Below are the code and all the weights of a small trained network. Each question names an input and a target symbol and asks about switching units off, where a switched-off unit gives its printed mean instead of its output.

import numpy as np


def w(rows, s, z=0):
    codes = np.array(rows[::2]) - 128.0
    scale = np.full(codes.shape[1], s)
    scale[-1] = z or s
    return codes * scale


def softmax(a):
    e = np.exp(a - a.max(-1, keepdims=True))
    return e / e.sum(-1, keepdims=True)


def log_softmax(a):
    a = a - a.max(-1, keepdims=True)
    return a - np.log(np.exp(a).sum(-1, keepdims=True))


def net(x, mask):
    ids = ['βγεζθμξω'.index(c) for c in x.split()]
    T = len(ids)
    res = E[ids] + P[:T]
    u = 0
    for l in range(2):
        r = res
        for j in range(3):
            rows = slice(3 * j, 3 * j + 3)
            q, k, v = (r @ M[l][rows].T for M in (Q, K, V))
            z = softmax(np.where(np.tri(T) > 0, q @ k.T / 3**0.5, -1e9)) @ v
            o = O[l][rows]
            res = res + np.where(mask[u + j], z, o[:, -1]) @ o[:, :-1]
        u += 3
    return log_softmax(res[-1] @ U[:, :-1].T + U[:, -1])


Q, K, V, O = {}, {}, {}, {}
E = w([
[113,191,214,102,107,97,254,117],'β',
[188,100,182,71,180,145,70,145],'γ',
[136,130,151,119,121,208,175,205],'ε',
[93,83,121,157,59,112,90,173],'ζ',
[241,47,78,165,129,179,124,147],'θ',
[96,203,64,98,114,118,106,150],'μ',
[45,138,184,139,103,166,75,75],'ξ',
[151,204,127,39,18,124,177,94],'ω',
],0.025)
P = w([
[174,94,170,211,155,188,80,179],'0',
[163,124,162,191,123,156,61,157],'1',
[164,141,146,156,117,164,90,128],'2',
[150,151,146,137,107,163,130,105],'3',
[153,130,134,117,111,156,146,79],'4',
[151,140,132,110,107,158,177,58],'5',
[139,135,127,107,111,148,198,28],'6',
[130,122,116,109,118,149,201,3],'7',
],0.0059)
Q[0] = w([
[198,141,36,119,193,137,171,129],'L0H1',
[158,222,106,60,208,111,88,158],'L0H1',
[160,150,173,20,109,182,100,61],'L0H1',
[84,118,148,197,65,149,152,176],'L0H2',
[142,152,136,97,102,192,108,96],'L0H2',
[153,136,192,116,254,110,207,138],'L0H2',
[179,70,83,183,131,178,182,125],'L0H3',
[86,124,131,77,42,191,148,203],'L0H3',
[106,132,99,210,98,88,138,156],'L0H3',
],0.0099)
K[0] = w([
[154,47,18,130,222,137,156,113],'L0H1',
[199,138,96,74,101,3,200,183],'L0H1',
[136,97,156,53,114,122,173,67],'L0H1',
[194,185,2,131,70,97,177,178],'L0H2',
[103,87,149,114,109,198,145,2],'L0H2',
[72,202,187,172,189,76,79,193],'L0H2',
[181,118,102,162,159,191,140,139],'L0H3',
[161,139,164,99,66,56,231,120],'L0H3',
[111,44,75,101,79,13,214,158],'L0H3',
],0.0091)
V[0] = w([
[82,121,118,66,74,114,163,235],'L0H1',
[159,82,113,201,54,140,116,2],'L0H1',
[135,142,149,175,185,156,205,35],'L0H1',
[144,152,192,175,145,159,79,69],'L0H2',
[83,136,176,88,150,106,95,189],'L0H2',
[72,134,110,173,155,162,148,122],'L0H2',
[119,129,122,151,155,223,117,160],'L0H3',
[137,145,169,153,169,184,148,40],'L0H3',
[119,129,192,57,124,152,107,160],'L0H3',
],0.0076)
O[0] = w([
[85,73,71,93,127,142,141,45,118],'L0H1',
[146,124,131,88,140,164,113,188,255],'L0H1',
[140,113,155,98,135,101,39,254,73],'L0H1',
[147,178,126,116,133,170,185,105,160],'L0H2',
[69,100,133,132,174,44,82,186,117],'L0H2',
[150,156,179,138,126,148,187,221,99],'L0H2',
[144,145,119,148,182,144,122,165,138],'L0H3',
[68,109,150,57,104,168,128,169,114],'L0H3',
[160,127,42,136,215,137,213,97,203],'L0H3',
],0.0083,0.0053)
Q[1] = w([
[172,89,159,248,132,136,65,152],'L1H1',
[2,229,69,112,88,99,155,108],'L1H1',
[181,154,115,162,110,95,94,130],'L1H1',
[168,187,140,58,120,159,142,57],'L1H2',
[196,103,71,91,66,253,93,140],'L1H2',
[39,189,146,104,94,3,109,217],'L1H2',
[48,147,154,104,43,80,165,159],'L1H3',
[99,170,124,191,150,155,89,156],'L1H3',
[241,148,144,47,209,179,122,161],'L1H3',
],0.0091)
K[1] = w([
[175,66,108,224,104,51,147,142],'L1H1',
[46,190,184,155,106,109,102,93],'L1H1',
[118,134,50,63,105,95,145,116],'L1H1',
[109,250,165,110,156,152,145,87],'L1H2',
[77,126,178,112,108,243,22,117],'L1H2',
[144,124,94,85,112,50,146,186],'L1H2',
[99,173,179,119,152,107,195,126],'L1H3',
[127,112,165,160,117,116,104,223],'L1H3',
[178,105,91,112,171,136,144,123],'L1H3',
],0.011)
V[1] = w([
[169,19,124,95,145,169,81,135],'L1H1',
[99,178,137,135,157,153,77,120],'L1H1',
[129,154,79,131,88,118,104,127],'L1H1',
[146,143,127,141,62,110,123,151],'L1H2',
[120,183,152,98,94,100,158,140],'L1H2',
[86,107,246,98,105,113,80,121],'L1H2',
[177,121,114,106,161,84,113,162],'L1H3',
[106,157,125,86,120,205,76,125],'L1H3',
[176,125,69,75,95,109,85,153],'L1H3',
],0.011)
O[1] = w([
[39,119,166,168,138,163,78,48,201],'L1H1',
[110,38,151,82,147,164,42,139,146],'L1H1',
[141,156,38,36,61,169,166,162,136],'L1H1',
[205,34,149,135,168,176,70,79,157],'L1H2',
[169,186,104,83,117,174,2,127,91],'L1H2',
[160,119,70,103,60,147,185,83,196],'L1H2',
[140,169,124,152,143,193,50,80,9],'L1H3',
[92,137,109,203,133,51,166,139,252],'L1H3',
[120,145,139,219,64,129,67,191,64],'L1H3',
],0.0077,0.0043)
U = w([
[136,229,119,158,49,160,158,95,4],'β',
[146,184,135,146,150,76,115,63,196],'γ',
[79,181,178,139,103,163,220,245,39],'ε',
[227,183,195,131,115,106,181,104,166],'ζ',
[92,89,140,67,100,183,119,154,55],'θ',
[137,64,99,144,86,89,176,75,170],'μ',
[222,111,171,176,97,90,123,180,248],'ξ',
[151,170,3,136,183,180,155,176,141],'ω',
],0.0067,0.0022)

Each question gives the input, a string of symbols that net reads in full, and the target symbol t.
The units are the heads (3 rows each of Q, K, V and O). Each row of codes is followed by its name. A weight is (code - 128) times the scale printed after its matrix; where a second scale follows, it is the last column's (O and U).
mask holds one flag per head, layer by layer. A switched-off head (its flag False) gives its mean, the last column of its rows in O, instead of its output. The means were averaged over made-up inputs and are rounded, as every weight is.
A unit's drop is (log p(t) with every unit on - log p(t) with that unit switched off) / (log p(t) with every unit on - log p(t) with every unit switched off).
The circuit of an input: a set's keep is (log p(t) with only the set's units on - log p(t) with every unit switched off) / (log p(t) with every unit on - log p(t) with every unit switched off). Starting from all 6 units, units are removed one at a time, each time the one whose removal leaves the highest keep (on an exact tie, the one counted first), for as long as the keep stays at least 0.8.
circuit, biggest first: the units of the circuit, biggest drop first
unit that matters most: the unit with the biggest drop
which heads matter: for each layer, one digit per head in row order, 1 if its drop is at least 0.15 and else 0, layers parted by /
input β ζ β θ ζ ζ ξ ζ, target β: circuit, biggest first => L0H2; L0H1; L1H1
input ζ ξ ζ ζ μ μ, target γ: which heads matter => 101 / 010
input θ ξ γ, target β: circuit, biggest first => L1H1; L1H3; L1H2
input ζ β ξ γ θ, target β: which heads matter => 000 / 111
input θ ζ ζ ζ ξ γ, target β: which heads matter => 100 / 111
input ζ ξ μ β ζ μ, target θ: unit that matters most => L1H1
input ζ ξ ζ, target ξ: circuit, biggest first => L0H1; L0H3
input ζ μ ζ θ, target ξ: circuit, biggest first => L0H3; L0H1
input β ξ ξ ξ, target θ: circuit, biggest first => L1H1; L0H3
input ζ ε ξ, target ε: circuit, biggest first => L0H1; L0H2; L1H2
input β ξ ζ μ θ γ ε, target β: which heads matter => 100 / 011
input ε ζ ω ξ γ ζ ζ γ, target μ: circuit, biggest first => L0H1; L1H2
input θ ζ ζ ζ ξ μ, target β: which heads matter => 111 / 011
input ζ θ ζ ξ, target β: which heads matter => 110 / 011
input ω ζ ζ, target μ: circuit, biggest first => L0H1
input μ ω μ ξ, target μ: circuit, biggest first => L0H2; L1H3
input β ζ ζ μ ξ γ ζ, target θ: which heads matter => 101 / 001
input ξ μ ζ ω, target μ: which heads matter => 100 / 100
input ζ ξ μ, target γ: circuit, biggest first => L0H1; L1H2; L0H2; L0H3
input ζ ζ ξ ε, target ω: which heads matter => 101 / 010
input ω γ ξ, target μ: unit that matters most => L1H3
